Facts:
J11 | troklol klozozil | saplumus J973 | duser J675 | rotral J486 | skosun J328
J110 | troklol gropo | duser J965 | rotral J140
J129 | troklol pove | saplumus J363 | duser J458 | rotral J681
J140 | saplumus J436 | duser J221 | rotral J963
J142 | troklol pove | saplumus J140 | rotral J963 | skosun J140
J144 | troklol drafik | saplumus J755 | rotral J140 | skosun J785
J151 | saplumus J20 | rotral J981
J16 | troklol gropo | saplumus J142 | rotral J963
J162 | saplumus J970 | duser J436 | rotral J690
J178 | troklol nisomom | saplumus J694 | rotral J779
J183 | saplumus J465 | rotral J76 | skosun J531
J189 | troklol trovok | saplumus J548 | duser J512 | rotral J531
J20 | troklol trovok | rotral J981
J200 | troklol nuvar | saplumus J183 | duser J341 | rotral J76 | skosun J696
J205 | saplumus J243 | duser J86 | rotral J379
J216 | troklol sodrer | duser J71 | rotral J328 | skosun J924
J221 | saplumus J110 | duser J666 | rotral J140 | skosun J379
J229 | troklol godruzam | saplumus J683 | duser J683 | rotral J205
J232 | troklol sodrer | saplumus J958 | rotral J512 | skosun J379
J236 | troklol tolol | saplumus J636 | duser J276 | rotral J486
J241 | troklol drafik | saplumus J978 | rotral J486 | skosun J914
J243 | troklol morum | saplumus J825 | rotral J379 | skosun J328
J249 | saplumus J719 | rotral J41
J259 | troklol nisomom | saplumus J241 | duser J241 | rotral J486
J266 | troklol morum | rotral J151
J27 | saplumus J189 | duser J958 | rotral J531
J273 | troklol tolol | saplumus J320 | duser J358 | rotral J719 | skosun J205
J275 | troklol godruzam | saplumus J616 | duser J457 | rotral J690
J276 | troklol pove | saplumus J473 | rotral J719 | skosun J205
J289 | troklol sodrer | saplumus J675 | rotral J914
J301 | saplumus J790 | rotral J205 | skosun J779
J302 | troklol nuvar | saplumus J560 | rotral J779 | skosun J314
J307 | troklol pemol | saplumus J322 | duser J364 | rotral J779
J314 | troklol gugan | saplumus J539 | rotral J205
J320 | troklol nisomom | saplumus J438 | rotral J719 | skosun J41
J322 | troklol tolol | saplumus J302 | duser J328 | rotral J779 | skosun J914
J325 | troklol midrur | saplumus J273 | duser J354 | rotral J719 | skosun J140
J328 | saplumus J943 | duser J951 | rotral J981
J330 | saplumus J749 | rotral J690
J341 | duser J322
J350 | troklol nisomom | saplumus J485 | duser J488 | rotral J531 | skosun J243
J354 | saplumus J266 | duser J216 | rotral J151 | skosun J328
J358 | troklol nuvar | duser J229 | rotral J785 | skosun J379
J359 | saplumus J696 | duser J325 | rotral J41 | skosun J41
J36 | troklol fledrik | rotral J379
J363 | duser J110 | rotral J681
J364 | duser J129
J372 | troklol sodrer | saplumus J658 | rotral J531 | skosun J243
J387 | troklol trovok | saplumus J480 | rotral J76 | skosun J696
J403 | saplumus J458 | rotral J364
J408 | troklol morum | saplumus J627 | rotral J531
J410 | saplumus J221 | rotral J140 | skosun J785
J425 | troklol gropo | saplumus J691 | duser J719 | rotral J41 | skosun J314
J431 | rotral J719
J435 | saplumus J585 | rotral J719 | skosun J354
J436 | troklol midrur | rotral J963 | skosun J216
J438 | troklol skodur | saplumus J713 | rotral J719 | skosun J696
J442 | troklol pove | saplumus J558 | rotral J779
J457 | saplumus J777 | rotral J943
J458 | troklol midrur | saplumus J872 | duser J266 | rotral J364
J464 | troklol klozozil | saplumus J144 | duser J307 | rotral J140 | skosun J216
J465 | troklol godruzam | saplumus J580 | rotral J76
J473 | troklol sodrer | saplumus J431 | rotral J719
J480 | troklol kasku | duser J330 | rotral J76
J485 | troklol pemol | rotral J531 | skosun J690
J486 | saplumus J993 | rotral J364
J487 | duser J715 | rotral J41 | skosun J243
J488 | troklol pove | saplumus J236 | duser J425 | rotral J486 | skosun J205
J506 | troklol gugan | saplumus J259 | rotral J486
J512 | saplumus J425 | duser J464 | rotral J41
J515 | troklol drafik | saplumus J200 | duser J825 | rotral J76 | skosun J328
J516 | rotral J341 | skosun J486
J520 | troklol godruzam | saplumus J16 | rotral J963
J524 | troklol gugan | saplumus J531 | rotral J963 | skosun J328
J530 | troklol kasku | saplumus J98 | rotral J140 | skosun J314
J531 | saplumus J520 | rotral J963
J533 | troklol midrur | saplumus J681 | rotral J981
J539 | troklol govak | saplumus J588 | rotral J205
J54 | troklol sodrer | saplumus J328 | rotral J981
J540 | saplumus J886 | rotral J364 | skosun J464
J548 | troklol tolol | saplumus J372 | rotral J531
J558 | troklol kasku | saplumus J178 | rotral J779
J560 | rotral J779
J580 | troklol fledrik | saplumus J965 | rotral J76 | skosun J681
J585 | troklol govak | saplumus J933 | duser J857 | rotral J719 | skosun J328
J588 | duser J681 | rotral J205
J605 | troklol klozozil | saplumus J358 | duser J755 | rotral J785
J610 | saplumus J666 | rotral J968
J612 | troklol govak | saplumus J486 | duser J932 | rotral J364
J616 | saplumus J851 | rotral J690
J625 | troklol gropo | duser J785 | rotral J943
J627 | troklol skodur | saplumus J27 | rotral J531 | skosun J140
J636 | troklol gropo | saplumus J786 | rotral J486
J640 | saplumus J912 | duser J487 | rotral J690
J658 | troklol govak | saplumus J857 | duser J403 | rotral J531
J666 | troklol kasku | duser J350 | rotral J968
J668 | troklol gropo | saplumus J533 | duser J970 | rotral J981
J675 | troklol drafik | saplumus J971 | duser J704 | rotral J914
J681 | saplumus J76 | rotral J981
J682 | saplumus J36 | rotral J379
J683 | troklol kasku | saplumus J692 | duser J314 | rotral J205 | skosun J205
J690 | saplumus J779 | rotral J924
J691 | troklol midrur | saplumus J249 | rotral J41 | skosun J41
J692 | saplumus J314 | duser J720 | rotral J205
J694 | troklol klozozil | saplumus J307 | rotral J779 | skosun J531
J696 | troklol nisomom | saplumus J949 | rotral J41
J704 | troklol fledrik | saplumus J350 | duser J363 | rotral J531
J71 | saplumus J162 | duser J764 | rotral J690 | skosun J216
J713 | troklol morum | saplumus J435 | rotral J719
J715 | saplumus J524 | rotral J963
J719 | saplumus J487 | rotral J41
J720 | troklol sodrer | saplumus J780 | duser J189 | rotral J779 | skosun J41
J746 | troklol govak | saplumus J464 | rotral J140 | skosun J524
J749 | troklol govak | rotral J690
J755 | troklol godruzam | saplumus J764 | duser J616 | rotral J140 | skosun J328
J76 | saplumus J968 | duser J780 | rotral J981
J764 | troklol sodrer | saplumus J410 | duser J851 | rotral J140
J777 | troklol tolol | saplumus J625 | duser J273 | rotral J943 | skosun J205
J779 | duser J924 | rotral J924
J780 | troklol godruzam | saplumus J86 | duser J486 | rotral J779
J782 | troklol tolol | saplumus J205 | rotral J379
J785 | saplumus J516 | duser J668 | rotral J341
J786 | troklol pemol | saplumus J994 | duser J515 | rotral J486
J790 | troklol nuvar | saplumus J229 | duser J259 | rotral J205 | skosun J216
J806 | troklol tolol | saplumus J914 | duser J99 | rotral J981
J813 | troklol nisomom | saplumus J515 | rotral J76 | skosun J205
J825 | troklol govak | saplumus J682 | duser J162 | rotral J379 | skosun J531
J826 | troklol nuvar | saplumus J690 | duser J588 | rotral J924
J83 | troklol sodrer | saplumus J275 | duser J640 | rotral J690 | skosun J364
J851 | troklol nisomom | saplumus J71 | duser J408 | rotral J690 | skosun J41
J857 | troklol godruzam | saplumus J704 | duser J777 | rotral J531 | skosun J314
J86 | troklol morum | saplumus J442 | duser J996 | rotral J779 | skosun J777
J872 | saplumus J540 | rotral J364 | skosun J610
J886 | troklol klozozil | rotral J364
J912 | troklol skodur | saplumus J83 | rotral J690 | skosun J41
J914 | saplumus J151 | rotral J981
J924 | duser J826
J930 | saplumus J932 | rotral J328
J932 | troklol nisomom | saplumus J216 | duser J183 | rotral J328 | skosun J41
J933 | saplumus J276 | rotral J719 | skosun J951
J943 | saplumus J806 | rotral J981
J949 | troklol gugan | saplumus J512 | rotral J41
J951 | troklol gropo | duser J140 | rotral J914
J958 | troklol nisomom | duser J20 | rotral J512
J963 | duser J786
J965 | troklol gugan | saplumus J387 | duser J27 | rotral J76 | skosun J531
J968 | saplumus J54 | rotral J981
J970 | troklol tolol | saplumus J330 | duser J531 | rotral J690
J971 | troklol tolol | saplumus J951 | rotral J914 | skosun J379
J973 | troklol morum | rotral J486 | skosun J325
J978 | troklol nuvar | saplumus J488 | rotral J486 | skosun J76
J98 | troklol gugan | saplumus J746 | duser J289 | rotral J140 | skosun J387
J99 | troklol gugan | saplumus J930 | duser J76 | rotral J328
J993 | troklol tolol | saplumus J403 | rotral J364
J994 | troklol midrur | saplumus J11 | rotral J486 | skosun J379
J996 | saplumus J530 | duser J236 | rotral J140

Known rows:
[ -5   4  -1  -9   3  -4   5  -7  -3  12   4   3   1 -12   4  -4  -7   3
  -4   0  -8  -6  12  -8  -8   3  -2   1  -2  -7  15  -5  -3  17] : J178
[ -4  13 -12 -15   2  -1  -4  -5   2  10  11  -6  -1  -4   5 -22 -11  -3
 -10  -6   0 -11   7   0   1  -4   1  20  -7   9   4  -6  -3   3] : J359
[  2   7  -9  -7   1  -3  -7  -3  -1  14   3   8  -4  -4  -5 -16  -9   2
 -11 -11   0  -1   9  -5  -3  -3   7  10  -6   2  15  -8  -4   9] : J387
[ -7   0  -4  -8   6  -3   4  -8   0   6   4   4   1 -16   5  -7  -8   8
  -2  -4  -6  -6  11  -9 -10   7  -2   1   0  -7   7  -5  -4  16] : J780
[ -4   3  -5  -6   2   0   1  -7   0   9   0   7   1 -11   6  -9  -5   5
  -6   1  -1  -2  10  -8 -11   5   0  -1   1  -7   9  -7  -5  12] : J539
[  3   2  -5  -7   2  -5   0  -5  -5   9  -5   5  -2  -4   4 -12  -2   2
 -10  -2  -1   0  11 -10 -16   1   6  -1   1  -3   7  -8  -3  10] : J806
[ -1   4  -4 -11   3   0   3  -5   5  13   1   7   1  -9  -3 -13  -7   4
 -11 -11   2  -2   7  -8   2   0  -1  11  -5  -2  15  -6  -3   9] : J435
[ -2   5  -6 -12   4  -1   1  -6   4   9   5   6   2 -11   1 -13 -10   2
  -9 -11   1  -4   8  -7   1   1   1  10  -5   2  12  -7  -3  10] : J516
[ -7   2  -7  -7   6  -2  -2  -5   6  10   9   1   1  -9  -3 -13 -10   7
  -4 -10  -4  -6  12  -8  -3   2  -2  15  -6  -3   7  -5  -4   9] : J86
[ -2   9   8 -11  13  -5   8 -12  -6  13   9  11  -5 -19   9  -4   0  -7
  -5 -15   1   2  30  -2  -7   6   2   0  17  -3  12 -10   6   2] : J341
[ -4   3  -5 -18   0  -3  10  -3  -4   7  -7  -6   4  -4  10 -14   1   2
 -12   1  -2  -8   1 -12 -14   0  -2   2  -3  -1   7  -3   1  11] : J692
[  3  -5  -2 -13   8   0   8 -10  -8  12  12  13  -2 -11  -5   3  -7  -7
 -16  -1   2   8  21 -12 -11   1  14  -5  -3   4   5 -16  -9  12] : J666
[ -6   2  -1 -13   4  -5   9  -6  -4   8   2  -1   2 -13   9  -7  -3   4
  -7  -2  -7  -8   9  -9  -9   3  -4   2  -2  -2   9  -3  -2  13] : J779
[ -1   7  -2  -4  -2   2   6 -10   1  10  -1  14   0 -17   9 -10  -7   1
 -12   0   5  -1   9  -8  -1   7  -1  -5   0  -1  12  -8  -6  15] : J330
[ -6   8  -2  -8  -1  -2   5 -10   4   8   6  11   0 -17  10  -4  -9   5
  -5  -4   4  -9   9  -9  -4   6  -3   2  -2  -2  15  -7  -8  17] : J531
[ -3   8  -8 -12   4   8   1  -7   6   8   3   4   3  -7   2 -17  -4   0
 -11 -10   8  -2   4  -9  -5   4  -2  10  -2   0   8  -7  -4   5] : J83
[ -3   7  -8 -14   3  -2   3  -7  -1   9   4   0   0 -10   8 -13  -6   0
  -9  -4   0  -7   8  -5  -6  -1   0   6  -3   3   7  -6  -2  10] : J205
[ -2   8  -3  -4   1   6   3 -11   1   7  -4  10   1 -10   8 -11  -4   0
  -9   0   3   1   9 -10  -9   9  -2  -3   1  -7   8  -8  -6  11] : J749
[ -2   6  -5 -11   1  -1   1  -5   4  12   5   6   0 -10   0 -13  -7   3
  -9  -7   3  -4   9  -6   1   0  -2  10  -4   0  13  -6  -4  10] : J872

Rows:
No name comes twice in this set of rows, the named rows included.
[ -2   5  -5  -4   2  -3  -6  -7   6   7   0  14   0 -19  10  -9  -9  15
  -4  -2  -2  -7   8  -6  -3   7  -2  -5   0  -6  14  -3  -4  20] : J458
[ -5  -5   2 -13  12   5  10  -1  17   9  -8  14  16  -9 -14 -11 -10   5
  -6 -29   2   8   4 -23   7   1  -7  14 -10 -13  24  -2  -1   8] : J524
[ -7   5  -6  -6   2   0   2 -10   7   4   7  13   2 -18  10  -6 -12   9
   0  -3   3  -6   9 -10  -8   9  -3   0   0  -6  12  -8 -10  17] : J408
[ -8  10   1  -8  -3  -2   5 -10   2   8  -2   4   4  -4  11  -7  -8  -2
  -4   2  -1  -8   8 -15 -10   2  -6   0  -3  -6  14  -4  -7  11] : J704
[ -6  17 -14 -11   2   7  -9  -8   5  12  14   3  -3  -8   3 -19 -12  -4
 -12  -5   6  -7   8   0   3   0   1  16  -6   6   6  -7  -7   6] : J912
[  3   5  -8  -9   1  -4  -8  -1   0  11   7  11  -4 -10  -3 -13  -8   5
 -12 -12   3  -3   9  -5   1  -1   7   7  -6   4  13  -7  -4  13] : J183
[  0   8 -14 -11   6  -2 -13  -2   3   8   8   3  -3  -2  -4 -20 -11   5
 -10 -11   0  -3   6  -3  -4  -3   7  14  -6   4   7  -8  -5   7] : J777
[ -1  -1  -1  -9   7   3  12   0   5   8 -14   4   8  -2 -13 -17  -2   4
  -9 -25   1   6  -2 -18  -4   3  -5  19 -10 -12  21  -7   1   6] : J11
[ -4   8  -8   0   1   1 -10  -8   9  13   9   8  -3  -8  -3 -17 -15   5
  -5  -9   0  -2  14  -5   2   3  -1  12  -6  -2  11  -8  -7   7] : J276
[ -4   5  -5 -14   1  -3   6  -5  -1   7  -5   1   3 -10   9 -10  -2   5
 -11   0  -2  -8   3 -10  -8   2  -2  -1  -4  -2  11  -2  -2  16] : J512
[ -8   4  -3  -7   1   2   3  -7  10  10   5   5   4  -8  -1 -11  -9   5
  -5 -14   8  -4   8 -13  -4   4  -5  16  -6  -6  17  -8  -6   7] : J372
[  4   7  -6   0  -1  -5  -6  -5  -4   8  -2  16  -3 -14   3  -7  -9   6
 -10  -3  -2  -1  10  -7  -5   6   6  -5  -2  -4  17  -8  -6  22] : J20
[  5  -6  -2 -17  12  -6   6   4   9   7 -13  15  11  -5 -17 -15  -8   8
 -12 -32   2  10   0 -18   1  -3   4  12 -10  -6  26  -5   1  10] : J354
[ -3  11  -7  -9  -2   4  -1  -6   8  13   3   8   0 -11   2 -17 -10   1
 -12  -7   7  -3   5  -4   5  -1  -2  13  -5   1  13  -7  -4   7] : J71
[  3   6  -9  -8   1  -5 -11  -3   5  12   2  10  -1  -6  -3 -16 -11   8
 -10  -9   0  -3   9  -6  -2  -4   5   7  -5   2  14  -5  -4   9] : J965

The same nodes again, as new rows of numbers:
Known rows:
[ -1  21  26   2   6  10 -15   3   8   7   1  13  -9   5   3] : J363
[ -8  -5  14 -20  -5  -4   3  -6  -1 -19 -19 -20 -16   6   1] : J825
[-16  19  25 -12  -1   7   3   0   3   7 -21  -4 -24  23  17] : J965
[ -8   3  -5  -7   0 -16  23   1  14 -25   2  -8  -7  12   5] : J322
[ 12  18  -3  -1  28   7   6   3  -2  -7   6   2 -19  -5   9] : J704
[  7  -3   5   7   7   3   5 -11   1  -3   8   0 -11   2  -2] : J162
[  9   1   5  12  11   1  11  -4   1  -2   4   6 -12   1   4] : J786
[  1   6  22  10   3   2  -5   8  10  -5  -9  14  -6  -6 -10] : J216
[ -1  -5  -7   0  18   0  -4 -14   0  -2  13  -1  -6  -3 -10] : J963
[  7  -9  -2  10   9   1   2 -14   0 -10   1   6 -23 -10   1] : J764
[-9 -1 25 16  1  2 -9  6  6 -2 -6  8 -5 -7 -4] : J668
[-14  12   4 -16 -26   3  -1   5   8  -4 -17 -11  13  15  11] : J813
[-12   0 -11  -8 -12   2 -10   2   6  -9   0   4  14  11   8] : J301
[ -2   4   9   1 -10   3 -11  11  -2  12   2   7  10  -5  -5] : J930
[  2   3  -8  11  -8  -2   0  -4 -15  11   7   5   1  -5   4] : J431
[  7  -7  -8   2   2  -2  -2   2 -14   1   2  11   7  -9   5] : J442
[-11   1 -14 -14 -12  -2   3  -3   0  -4 -10  -4   8  12  11] : J540
[10  5 -8 -9 -1  2 -1 10  2 10  7  6  8  1  3] : J243
[  7   2 -11  -5   3   3   4   4  -6   3   4   3   6 -13   0] : J558

Rows:
No name comes twice in this set of rows, the named rows included.
[  2  -9  27  41   0 -11   9  11  16  -6  26  29  11 -25 -23] : J951
[ 33 -25 -10   7   4   5   4  -4  13 -15 -15  -1  -4   4 -14] : J464
[ 13   3  -7  12   7   5   2   0  -4  17  15  18   8 -11  -2] : J314
[ 12   8  16  31  11   5 -10   0  13   3  25  30   7 -14 -25] : J76
[ -3   3  25   6  -6  -9  14  10  20  -1  20  -2   8  -5 -14] : J666
[  4  11  11  -8  28   7  -9  -8 -12  -4  14   7 -10  -3   7] : J27
[-11   7  -3 -14 -17  -9   5  22   5   0 -22  -3   5  20   4] : J971
[ 30 -14  -5  37  14  12 -19 -11   8  -7  12  12  15  -8 -36] : J364
[ -7  -3   6   7   6  -5   2 -10   7  -3  14   0  -3   2 -14] : J341
[-10   3   4  -9  -6   2   0  -8   7 -22 -18 -11  -9   5   6] : J585
[  6  12  -3  27   0   3 -19   9   6  24  19  28  20 -18 -20] : J681
[-16   5  -1 -13   0 -13  25 -10   3 -28  15 -22  -5  12   4] : J350
[  1   0   4   6  14  -4  -6 -15  -1  -3   1  15 -35  -9  12] : J110
[10 10  0  9 -9  1 -4 17  5 17 -3  1 14  3 -8] : J266
[  4  14  -7  31  -3  -2  -8   1   1  19  16  21  10 -14 -21] : J914

